Below are the code and all the weights of a small trained network. Each question names an input and a target symbol and asks about switching units off, where a switched-off unit gives its printed mean instead of its output.

import numpy as np


def w(rows, s, z=0):
    codes = np.array(rows[::2]) - 128.0
    scale = np.full(codes.shape[1], s)
    scale[-1] = z or s
    return codes * scale


def norm(h):
    return h / np.sqrt((h * h).mean(-1, keepdims=True) + 1e-5)


def f(y):
    return np.maximum(y, 0)


def softmax(a):
    e = np.exp(a - a.max(-1, keepdims=True))
    return e / e.sum(-1, keepdims=True)


def log_softmax(a):
    a = a - a.max(-1, keepdims=True)
    return a - np.log(np.exp(a).sum(-1, keepdims=True))


def net(x, mask):
    ids = ['ΓΔΛΞΠΦΩαβεζηθμτ'.index(c) for c in x.split()]
    T = len(ids)
    res = E[ids] + P[:T]
    u = 0
    for l in range(2):
        r = norm(res)
        for j in range(2):
            rows = slice(3 * j, 3 * j + 3)
            q, k, v = (r @ M[l][rows].T for M in (Q, K, V))
            z = softmax(np.where(np.tri(T) > 0, q @ k.T / 3**0.5, -1e9)) @ v
            o = O[l][rows]
            res = res + np.where(mask[u + j], z, o[:, -1]) @ o[:, :-1]
        u += 2
        y = f(norm(res) @ A[l][:, :-1].T + A[l][:, -1])
        res = res + np.where(mask[u : u + 4], y, B[l][:, -1]) @ B[l][:, :-1]
        u += 4
    return log_softmax(norm(res)[-1] @ U[:, :-1].T + U[:, -1])


Q, K, V, O, A, B = {}, {}, {}, {}, {}, {}
E = w([
[235,44,91],'Γ',
[255,56,96],'Δ',
[69,153,121],'Λ',
[80,77,86],'Ξ',
[125,84,123],'Π',
[87,136,179],'Φ',
[80,62,82],'Ω',
[151,75,147],'α',
[74,161,156],'β',
[116,128,58],'ε',
[83,149,199],'ζ',
[123,133,59],'η',
[75,95,127],'θ',
[67,164,202],'μ',
[147,136,27],'τ',
],0.0083)
P = w([
[193,133,128],'0',
[80,70,39],'1',
[119,156,135],'2',
[162,2,140],'3',
[79,180,53],'4',
[127,167,146],'5',
[99,15,92],'6',
[49,200,86],'7',
],0.007)
Q[0] = w([
[27,63,183],'L0H0',
[115,85,159],'L0H0',
[96,89,29],'L0H0',
[100,151,177],'L0H1',
[228,106,61],'L0H1',
[193,1,123],'L0H1',
],0.0078)
K[0] = w([
[62,160,109],'L0H0',
[61,139,77],'L0H0',
[97,188,146],'L0H0',
[119,110,154],'L0H1',
[254,99,65],'L0H1',
[167,28,110],'L0H1',
],0.0085)
V[0] = w([
[137,85,138],'L0H0',
[219,23,100],'L0H0',
[98,88,110],'L0H0',
[89,18,97],'L0H1',
[3,30,235],'L0H1',
[174,131,167],'L0H1',
],0.0047)
O[0] = w([
[92,255,143,142],'L0H0',
[18,127,112,180],'L0H0',
[123,111,107,190],'L0H0',
[163,53,131,254],'L0H1',
[129,77,47,156],'L0H1',
[48,142,213,82],'L0H1',
],0.0035,0.0021)
A[0] = w([
[132,73,72,80],'L0N0',
[109,61,150,145],'L0N1',
[132,126,138,48],'L0N2',
[253,67,131,8],'L0N3',
],0.0067,0.0016)
B[0] = w([
[107,151,177,254],'L0N0',
[200,55,94,222],'L0N1',
[156,50,198,128],'L0N2',
[2,147,148,215],'L0N3',
],0.0056,0.0033)
Q[1] = w([
[141,38,209],'L1H0',
[255,39,179],'L1H0',
[214,125,185],'L1H0',
[66,236,102],'L1H1',
[151,43,115],'L1H1',
[90,144,66],'L1H1',
],0.0089)
K[1] = w([
[39,164,71],'L1H0',
[2,147,118],'L1H0',
[85,41,67],'L1H0',
[249,153,104],'L1H1',
[30,71,208],'L1H1',
[175,199,197],'L1H1',
],0.009)
V[1] = w([
[149,121,4],'L1H0',
[70,85,193],'L1H0',
[106,17,107],'L1H0',
[130,120,63],'L1H1',
[122,140,159],'L1H1',
[84,86,161],'L1H1',
],0.013)
O[1] = w([
[174,179,4,193],'L1H0',
[45,79,186,151],'L1H0',
[88,3,47,253],'L1H0',
[212,155,84,172],'L1H1',
[89,104,168,100],'L1H1',
[4,142,96,181],'L1H1',
],0.0068,0.0054)
A[1] = w([
[172,8,59,232],'L1N0',
[129,170,130,79],'L1N1',
[222,83,112,95],'L1N2',
[94,1,89,253],'L1N3',
],0.0058,0.0032)
B[1] = w([
[170,184,163,239],'L1N0',
[130,143,75,130],'L1N1',
[101,119,251,142],'L1N2',
[100,254,178,254],'L1N3',
],0.0077,0.0083)
U = w([
[81,52,115,4],'Γ',
[41,40,164,73],'Δ',
[232,254,236,71],'Λ',
[159,87,61,10],'Ξ',
[54,127,22,195],'Π',
[117,91,215,64],'Φ',
[137,86,31,251],'Ω',
[86,73,115,41],'α',
[159,168,226,19],'β',
[235,173,77,202],'ε',
[120,114,224,86],'ζ',
[232,172,98,193],'η',
[111,98,49,188],'θ',
[110,142,234,239],'μ',
[238,160,87,236],'τ',
],0.0098,0.0021)

Each question gives the input, a string of symbols that net reads in full, and the target symbol t.
The units are the heads (3 rows each of Q, K, V and O) and the neurons (one row each of A and B). Each row of codes is followed by its name. A weight is (code - 128) times the scale printed after its matrix; where a second scale follows, it is the last column's (O, A, B and U).
mask holds one flag per unit, layer by layer, with each layer's heads first. A switched-off unit (its flag False) gives its mean, the last column of its rows in O or B, instead of its output. The means were averaged over made-up inputs and are rounded, as every weight is.
A unit's drop is (log p(t) with every unit on - log p(t) with that unit switched off) / (log p(t) with every unit on - log p(t) with every unit switched off).
The circuit of an input: a set's keep is (log p(t) with only the set's units on - log p(t) with every unit switched off) / (log p(t) with every unit on - log p(t) with every unit switched off). Starting from all 12 units, units are removed one at a time, each time the one whose removal leaves the highest keep (on an exact tie, the one counted first), for as long as the keep stays at least 0.8.
circuit, biggest first: the units of the circuit, biggest drop first
most important unit: the unit with the biggest drop
top k neurons: the k neurons with the biggest drops, biggest first
input Λ Π Δ Π θ, target Λ: most important unit => L0H1
input Λ Λ ζ θ Δ ζ Δ Ω, target Λ: circuit, biggest first => L0H1, L0H0, L1H0
input Π Δ Φ Γ Ω Δ Π Δ, target Π: circuit, biggest first => L0N3, L1H0
input Π ε Δ τ μ θ Δ Δ, target Π: top 2 neurons => L0N3, L0N1
input Λ Ξ Λ Δ β, target Λ: circuit, biggest first => L0H1, L0H0, L0N3, L1H0
input ζ β Γ Λ Γ Π, target Π: circuit, biggest first => L0N1, L1H0
input Λ ε Π η Δ α ε μ, target Λ: circuit, biggest first => L0N3, L0H1, L0H0, L1H0
input Δ ε Π α, target Π: circuit, biggest first => L1H0, L1H1
input Λ τ Γ Ω Φ Π β ε, target Λ: circuit, biggest first => L0H1, L0N3, L0H0, L1H0
input Δ Δ Λ Γ, target Λ: circuit, biggest first => L1H0, L0H1
input Π Π Λ η, target Λ: circuit, biggest first => L0H1, L1H0
input Λ Δ θ Π η Δ ζ Λ, target Λ: top 2 neurons => L0N3, L0N0
input Λ τ Λ Λ Π, target Λ: top 2 neurons => L0N1, L0N3
input Π Λ Π, target Π: circuit, biggest first => L1H0
input α Π Π Π Ω Π μ, target Π: circuit, biggest first => L0N1, L1H0, L1N3, L0H1
input Λ Π θ ε θ α θ Γ, target Λ: top 2 neurons => L0N1, L0N3
input μ Δ Λ Δ, target Λ: top 2 neurons => L0N0, L0N3
input Λ θ μ β Δ, target Λ: top 3 neurons => L0N1, L0N3, L0N0
input α Λ Λ ζ, target Λ: top 4 neurons => L0N1, L0N0, L1N0, L1N3
input τ Λ Λ μ, target Λ: top 2 neurons => L0N1, L1N2
input Ξ μ Λ Π, target Λ: most important unit => L0N1
